Below is a small trained network, with its code and all its weights. Each question gives an input and a target symbol and asks what happens when units are switched off, that is, made to give their printed mean instead of their output.

import numpy as np


def w(rows, s, z=0):
    codes = np.array(rows[::2]) - 128.0
    scale = np.full(codes.shape[1], s)
    scale[-1] = z or s
    return codes * scale


def f(y):
    return y / 2 * (1 + np.tanh(0.7978845608 * (y + 0.044715 * y**3)))


def softmax(a):
    e = np.exp(a - a.max(-1, keepdims=True))
    return e / e.sum(-1, keepdims=True)


def log_softmax(a):
    a = a - a.max(-1, keepdims=True)
    return a - np.log(np.exp(a).sum(-1, keepdims=True))


def net(x, mask):
    ids = ['ΓΞΣβδεθμπ'.index(c) for c in x.split()]
    T = len(ids)
    res = E[ids] + P[:T]
    u = 0
    for l in range(3):
        r = res
        for j in range(2):
            rows = slice(2 * j, 2 * j + 2)
            q, k, v = (r @ M[l][rows].T for M in (Q, K, V))
            z = softmax(np.where(np.tri(T) > 0, q @ k.T / 2**0.5, -1e9)) @ v
            o = O[l][rows]
            res = res + np.where(mask[u + j], z, o[:, -1]) @ o[:, :-1]
        u += 2
        y = f(res @ A[l][:, :-1].T + A[l][:, -1])
        res = res + np.where(mask[u : u + 8], y, B[l][:, -1]) @ B[l][:, :-1]
        u += 8
    return log_softmax(res[-1] @ U[:, :-1].T + U[:, -1])


Q, K, V, O, A, B = {}, {}, {}, {}, {}, {}
E = w([
[32,60,161,117,82,141,141,146,91],'Γ',
[127,141,141,80,184,167,54,63,21],'Ξ',
[78,118,116,198,33,137,65,88,137],'Σ',
[191,123,225,101,227,58,131,137,110],'β',
[120,71,129,118,171,242,14,140,133],'δ',
[35,136,76,118,213,90,245,193,146],'ε',
[98,133,96,122,147,55,204,183,54],'θ',
[85,240,70,69,119,127,238,86,150],'μ',
[124,167,95,238,159,183,138,127,28],'π',
],0.012)
P = w([
[175,114,96,114,102,102,149,125,139],'0',
[101,116,111,58,99,143,119,170,74],'1',
[76,97,89,88,124,108,115,185,118],'2',
[123,177,170,175,115,100,138,166,89],'3',
[86,153,165,164,103,164,139,131,97],'4',
[61,105,155,147,114,146,127,148,117],'5',
[38,142,147,193,158,111,136,134,176],'6',
[93,164,143,118,121,157,139,127,116],'7',
[7,95,153,96,169,152,95,107,146],'8',
],0.014)
Q[0] = w([
[2,39,201,43,151,102,123,67,149],'L0H0',
[176,153,149,160,151,100,109,117,163],'L0H0',
[194,121,83,165,114,91,92,163,71],'L0H1',
[185,126,90,169,67,99,188,172,104],'L0H1',
],0.0074)
K[0] = w([
[82,144,130,195,161,54,140,2,156],'L0H0',
[96,160,117,86,85,184,122,136,130],'L0H0',
[170,110,113,55,106,106,122,101,116],'L0H1',
[142,125,138,51,78,115,140,133,73],'L0H1',
],0.0084)
V[0] = w([
[172,84,151,154,151,143,80,144,2],'L0H0',
[162,144,111,157,155,134,111,250,125],'L0H0',
[85,100,75,178,148,201,189,123,114],'L0H1',
[36,152,124,84,117,101,45,124,117],'L0H1',
],0.0069)
O[0] = w([
[74,153,133,47,74,122,148,131,254,194],'L0H0',
[132,113,98,118,138,60,28,178,171,163],'L0H0',
[132,132,108,196,160,199,130,191,153,177],'L0H1',
[93,98,175,114,131,132,174,170,95,253],'L0H1',
],0.0098,0.0023)
A[0] = w([
[46,57,232,92,96,195,122,212,141,246],'L0N0',
[114,219,117,176,53,111,134,72,182,207],'L0N1',
[241,161,116,150,149,145,142,49,123,138],'L0N2',
[28,77,185,113,64,80,120,122,158,170],'L0N3',
[83,97,62,123,67,128,236,182,92,254],'L0N4',
[120,117,63,11,91,153,89,149,199,145],'L0N5',
[177,24,169,103,253,119,112,107,123,233],'L0N6',
[120,74,111,115,40,115,248,195,171,188],'L0N7',
],0.0056,0.002)
B[0] = w([
[165,253,65,95,135,143,173,124,140,255],'L0N0',
[137,100,191,240,110,94,65,170,96,148],'L0N1',
[83,106,164,197,65,88,149,40,143,122],'L0N2',
[106,172,119,145,180,96,157,72,61,196],'L0N3',
[135,109,162,69,177,110,21,86,88,195],'L0N4',
[119,131,80,127,127,67,185,172,157,158],'L0N5',
[10,111,49,180,130,117,163,160,125,175],'L0N6',
[205,96,147,92,174,162,118,90,57,165],'L0N7',
],0.0064,0.0082)
Q[1] = w([
[201,100,110,93,78,87,99,182,170],'L1H0',
[128,84,2,82,132,115,110,109,119],'L1H0',
[110,175,173,179,193,155,128,112,142],'L1H1',
[44,122,54,126,178,125,119,101,163],'L1H1',
],0.0072)
K[1] = w([
[174,33,117,78,70,110,76,119,85],'L1H0',
[135,36,109,176,129,84,161,80,171],'L1H0',
[77,254,101,142,161,92,129,80,78],'L1H1',
[116,113,104,198,136,126,150,33,164],'L1H1',
],0.0064)
V[1] = w([
[111,116,128,191,47,72,133,200,225],'L1H0',
[86,80,65,103,131,228,77,196,148],'L1H0',
[186,106,98,182,157,71,135,187,107],'L1H1',
[124,173,69,1,192,128,211,211,183],'L1H1',
],0.0066)
O[1] = w([
[137,214,132,117,203,107,101,31,96,22],'L1H0',
[188,120,66,178,122,25,254,139,91,84],'L1H0',
[171,154,74,165,157,138,14,160,46,115],'L1H1',
[73,103,68,170,152,153,123,43,194,253],'L1H1',
],0.0088,0.0047)
A[1] = w([
[32,92,205,123,178,65,151,170,148,254],'L1N0',
[196,53,116,84,80,78,132,140,150,139],'L1N1',
[91,101,93,178,108,146,118,60,142,168],'L1N2',
[93,24,128,78,144,64,154,142,162,130],'L1N3',
[153,103,89,77,103,185,81,162,171,123],'L1N4',
[94,253,140,184,52,73,94,146,130,173],'L1N5',
[104,162,168,112,102,57,162,147,77,156],'L1N6',
[115,109,148,106,72,67,117,91,66,87],'L1N7',
],0.0064,0.0041)
B[1] = w([
[64,194,68,168,100,251,122,157,142,255],'L1N0',
[254,98,164,60,52,116,149,178,144,121],'L1N1',
[8,78,85,119,192,26,193,64,167,174],'L1N2',
[129,120,107,171,71,120,173,27,145,159],'L1N3',
[123,84,124,99,87,82,158,79,20,141],'L1N4',
[130,186,136,97,212,197,182,150,163,167],'L1N5',
[161,213,218,120,110,180,83,183,132,154],'L1N6',
[178,108,155,94,194,121,138,55,154,128],'L1N7',
],0.006,0.009)
Q[2] = w([
[107,152,23,101,130,102,121,229,131],'L2H0',
[81,175,40,145,98,252,109,105,56],'L2H0',
[52,229,55,59,173,215,241,226,88],'L2H1',
[34,234,155,128,68,140,188,88,149],'L2H1',
],0.0045)
K[2] = w([
[196,67,160,153,151,198,146,65,196],'L2H0',
[162,36,89,134,148,60,126,193,145],'L2H0',
[255,137,129,125,169,70,71,85,190],'L2H1',
[184,123,169,109,91,47,118,22,107],'L2H1',
],0.0055)
V[2] = w([
[154,143,203,26,2,161,139,96,161],'L2H0',
[148,72,70,63,67,114,85,141,114],'L2H0',
[42,80,99,101,143,110,164,25,167],'L2H1',
[154,90,184,48,187,65,5,113,157],'L2H1',
],0.0057)
O[2] = w([
[72,87,102,119,111,227,159,66,95,62],'L2H0',
[137,196,88,168,166,126,254,133,110,132],'L2H0',
[140,162,79,135,59,106,128,163,109,254],'L2H1',
[198,130,71,249,161,175,118,111,77,238],'L2H1',
],0.009,0.0063)
A[2] = w([
[96,159,123,74,59,158,157,174,119,52],'L2N0',
[176,182,197,128,156,128,138,88,192,87],'L2N1',
[100,203,113,112,29,62,104,195,149,117],'L2N2',
[128,65,212,148,208,215,102,147,124,253],'L2N3',
[186,148,174,100,223,63,107,181,137,34],'L2N4',
[59,164,91,186,153,200,63,156,201,179],'L2N5',
[87,162,126,166,139,171,56,253,168,189],'L2N6',
[184,181,146,108,216,185,165,196,83,170],'L2N7',
],0.0051,0.0024)
B[2] = w([
[129,87,153,117,125,110,75,109,147,164],'L2N0',
[80,108,185,177,111,212,112,49,157,128],'L2N1',
[145,6,131,139,236,116,139,213,89,198],'L2N2',
[86,141,98,138,135,72,112,236,43,185],'L2N3',
[231,75,143,110,134,206,117,39,252,141],'L2N4',
[146,105,117,45,80,54,84,55,141,252],'L2N5',
[223,68,168,3,107,160,117,40,44,222],'L2N6',
[155,177,133,179,113,148,120,177,215,185],'L2N7',
],0.0059,0.013)
U = w([
[105,129,175,91,92,138,194,107,162,179],'Γ',
[103,6,137,116,69,151,116,135,169,82],'Ξ',
[79,8,165,191,166,159,70,167,98,138],'Σ',
[146,158,80,144,93,117,61,108,103,157],'β',
[125,52,141,132,144,32,85,171,104,46],'δ',
[172,103,153,83,169,142,102,132,183,2],'ε',
[111,219,128,183,157,63,182,160,157,152],'θ',
[120,173,193,104,80,175,86,224,111,170],'μ',
[76,169,159,66,173,101,3,86,144,199],'π',
],0.005,0.0023)

Each question gives the input, a string of symbols that net reads in full, and the target symbol t.
The units are the heads (2 rows each of Q, K, V and O) and the neurons (one row each of A and B). Each row of codes is followed by its name. A weight is (code - 128) times the scale printed after its matrix; where a second scale follows, it is the last column's (O, A, B and U).
mask holds one flag per unit, layer by layer, with each layer's heads first. A switched-off unit (its flag False) gives its mean, the last column of its rows in O or B, instead of its output. The means were averaged over made-up inputs and are rounded, as every weight is.
A unit's drop is (log p(t) with every unit on - log p(t) with that unit switched off) / (log p(t) with every unit on - log p(t) with every unit switched off).
The circuit of an input: a set's keep is (log p(t) with only the set's units on - log p(t) with every unit switched off) / (log p(t) with every unit on - log p(t) with every unit switched off). Starting from the 12 units with the biggest drops (on a tie, the unit counted first), units are removed one at a time, each time the one whose removal leaves the highest keep (on an exact tie, the one counted first), for as long as the keep stays at least 0.8.
circuit, biggest first: the units of the circuit, biggest drop first
most important unit: the unit with the biggest drop
k most important neurons: the k neurons with the biggest drops, biggest first
top k neurons in layer l: the k neurons of layer l with the biggest drops, biggest first
heads that matter: for each layer, one digit per head in row order, 1 if its drop is at least 0.15 and else 0, layers parted by /
input Γ Σ π θ, target μ: 3 most important neurons	L1N6; L1N2; L2N5
input Σ Σ Ξ, target Σ: heads that matter	10 / 01 / 11
input β δ β β ε ε β Γ, target β: circuit, biggest first	L0H1; L2H1; L1H0; L0N0
input β β θ μ, target π: circuit, biggest first	L1H1; L1H0
input θ Σ Ξ β ε Ξ δ, target θ: heads that matter	00 / 10 / 10
input Ξ Ξ β β Ξ ε Σ, target Ξ: top neuron in layer 0	L0N7
input π Ξ θ, target π: circuit, biggest first	L0N4; L2H1
input δ μ δ, target δ: top 3 neurons in layer 0	L0N5; L0N4; L0N7
input Γ Ξ Σ μ, target Γ: circuit, biggest first	L0H0; L1H1; L2H1
input ε Σ Σ Ξ μ Ξ, target ε: 2 most important neurons	L2N4; L0N0
input δ β Σ ε Γ β β, target δ: 3 most important neurons	L2N2; L0N5; L1N2
input μ θ β β δ θ, target μ: top 3 neurons in layer 0	L0N2; L0N0; L0N5
input μ π Σ, target μ: 2 most important neurons	L0N2; L2N2
input β Γ Γ, target β: most important unit	L2H1
input ε δ Σ π δ δ β, target ε: heads that matter	11 / 01 / 11
input β β ε, target π: heads that matter	00 / 10 / 00
input Σ Ξ μ δ μ β μ, target Σ: heads that matter	10 / 01 / 01
input μ β β Σ δ Γ β β, target μ: top 2 neurons in layer 2	L2N3; L2N2
input Σ β ε β Γ Γ Σ π, target Σ: heads that matter	00 / 01 / 01
input Γ β μ μ β, target Γ: most important unit	L2H0
input Σ Σ Σ Γ ε δ π, target Σ: 3 most important neurons	L0N0; L0N1; L0N6
input Σ δ Σ π Σ Σ Ξ, target Σ: heads that matter	11 / 01 / 11
input μ Γ Σ Γ Σ, target μ: heads that matter	10 / 01 / 00
input θ Σ Ξ δ θ β δ β π, target θ: heads that matter	00 / 10 / 10
input δ β δ, target θ: heads that matter	00 / 10 / 00
input β Γ μ δ Γ Σ Ξ π ε, target β: heads that matter	01 / 10 / 01
input Γ Ξ Σ β β Σ ε, target Γ: 2 most important neurons	L1N0; L0N7
